Here is a tiny trained network, its code and every weight. The questions are about switching its units off for an input and a class, where a switched-off unit gives its printed mean instead of its output.

import numpy as np


def w(rows, s, z=0):
    codes = np.array(rows[::2]) - 128.0
    scale = np.full(codes.shape[1], s)
    scale[-1] = z or s
    return codes * scale


def f(y):
    return np.maximum(y, 0)


def log_softmax(a):
    a = a - a.max(-1, keepdims=True)
    return a - np.log(np.exp(a).sum(-1, keepdims=True))


def net(x, mask):
    res = np.array(x, float).reshape(1, 7) / 4 @ E
    y = f(res @ A[0][:, :-1].T + A[0][:, -1])
    res = res + np.where(mask, y, B[0][:, -1]) @ B[0][:, :-1]
    return log_softmax(res[-1] @ U[:, :-1].T + U[:, -1])


A, B = {}, {}
E = w([
[128,127,128,128],'x0',
[129,128,128,129],'x1',
[57,184,67,232],'x2',
[58,170,64,8],'x3',
[42,175,232,135],'x4',
[128,127,128,128],'x5',
[47,1,118,126],'x6',
],0.0085)
A[0] = w([
[118,156,115,144,88],'n0',
[108,147,106,151,49],'n1',
[100,82,120,145,57],'n2',
[164,115,87,129,70],'n3',
[155,100,176,108,43],'n4',
[153,111,99,128,101],'n5',
[150,115,87,114,25],'n6',
[151,121,158,63,62],'n7',
[108,133,151,123,32],'n8',
[89,154,75,166,83],'n9',
[96,89,136,132,25],'n10',
[134,93,145,111,66],'n11',
[110,183,89,187,61],'n12',
[181,149,89,129,81],'n13',
[171,105,168,186,62],'n14',
[141,125,140,112,82],'n15',
[201,134,188,67,82],'n16',
[155,124,62,144,42],'n17',
[87,172,86,49,93],'n18',
[75,182,212,125,26],'n19',
[205,254,143,129,2],'n20',
[125,180,108,87,149],'n21',
[81,47,117,135,52],'n22',
[202,123,198,209,91],'n23',
[110,158,98,187,16],'n24',
[110,140,156,137,67],'n25',
[150,114,148,180,77],'n26',
[115,150,155,125,36],'n27',
[134,127,144,151,85],'n28',
[113,161,206,129,37],'n29',
[113,176,100,76,136],'n30',
[179,121,82,127,70],'n31',
[150,140,158,148,112],'n32',
],0.02,0.0032)
B[0] = w([
[129,107,143,138,153],'n0',
[147,108,142,152,155],'n1',
[87,160,154,128,169],'n2',
[161,139,135,88,171],'n3',
[139,102,156,161,177],'n4',
[154,155,136,108,162],'n5',
[163,140,123,107,163],'n6',
[146,90,153,180,200],'n7',
[146,139,132,115,143],'n8',
[152,85,152,173,190],'n9',
[92,162,155,118,162],'n10',
[125,126,160,155,163],'n11',
[152,76,175,180,195],'n12',
[152,164,150,89,180],'n13',
[121,124,54,131,196],'n14',
[136,116,137,142,148],'n15',
[146,69,188,196,232],'n16',
[174,146,147,94,176],'n17',
[117,103,23,141,242],'n18',
[205,161,135,70,201],'n19',
[2,201,203,114,248],'n20',
[111,112,70,114,195],'n21',
[48,182,169,105,206],'n22',
[121,99,20,122,239],'n23',
[145,86,167,169,178],'n24',
[154,136,135,111,148],'n25',
[121,112,81,130,175],'n26',
[146,145,129,108,147],'n27',
[128,117,113,122,148],'n28',
[177,155,152,83,179],'n29',
[119,116,58,136,207],'n30',
[175,151,137,90,182],'n31',
[110,133,106,134,163],'n32',
],0.043,0.015)
U = w([
[85,51,1,157,87],'0',
[14,131,157,150,253],'1',
[149,3,166,234,77],'2',
[224,126,121,66,87],'3',
],0.0078,0.0068)

Each question gives the input, the list of numbers given to net, and the class t.
The units are the neurons (one row each of A and B). Each row of codes is followed by its name. A weight is (code - 128) times the scale printed after its matrix; where a second scale follows, it is the last column's (A, B and U).
mask holds one flag per neuron, in row order. A switched-off neuron (its flag False) gives its mean, the last column of its row in B, instead of its output. The means were averaged over made-up inputs and are rounded, as every weight is.
A unit's drop is (log p(t) with every unit on - log p(t) with that unit switched off) / (log p(t) with every unit on - log p(t) with every unit switched off).
The circuit of an input: a set's keep is (log p(t) with only the set's units on - log p(t) with every unit switched off) / (log p(t) with every unit on - log p(t) with every unit switched off). Starting from the 12 units with the biggest drops (on a tie, the unit counted first), units are removed one at a time, each time the one whose removal leaves the highest keep (on an exact tie, the one counted first), for as long as the keep stays at least 0.8.
circuit, biggest first: the units of the circuit, biggest drop first
unit that matters most: the unit with the biggest drop
k most important neurons: the k neurons with the biggest drops, biggest first
drop of u: that unit's drop, to one decimal
input [-1,-4,2,3,-4,-6,-4], class 1: circuit, biggest first => n20
input [-8,-5,-8,-8,3,-8,2], class 0: 3 most important neurons => n23, n14, n12
input [-4,0,-8,8,8,5,-4], class 0: 2 most important neurons => n18, n30
input [-5,7,0,-6,7,-3,-3], class 3: 2 most important neurons => n19, n29
input [-2,-2,2,0,1,8,-2], class 1: 2 most important neurons => n16, n7
input [-6,-8,-8,7,-7,3,-1], class 2: 4 most important neurons => n16, n7, n23, n14
input [-8,3,8,-6,-8,-3,-5], class 2: 3 most important neurons => n12, n24, n9
input [-2,0,-8,6,-2,5,1], class 2: 2 most important neurons => n16, n7
input [1,7,2,0,-2,-8,0], class 2: 2 most important neurons => n20, n19
input [-2,7,7,5,-8,-7,-7], class 3: 3 most important neurons => n17, n13, n31
input [3,-4,8,-7,-8,1,-3], class 2: 4 most important neurons => n12, n24, n9, n19
input [7,-4,-7,-1,-8,-6,0], class 3: drop of n31 => 1.5
input [2,-6,5,-2,-5,5,2], class 2: drop of n24 => 0.5
input [5,-8,-2,-1,-4,1,4], class 1: unit that matters most => n19
input [6,-3,3,-4,-7,8,-7], class 1: drop of n29 => 0.3
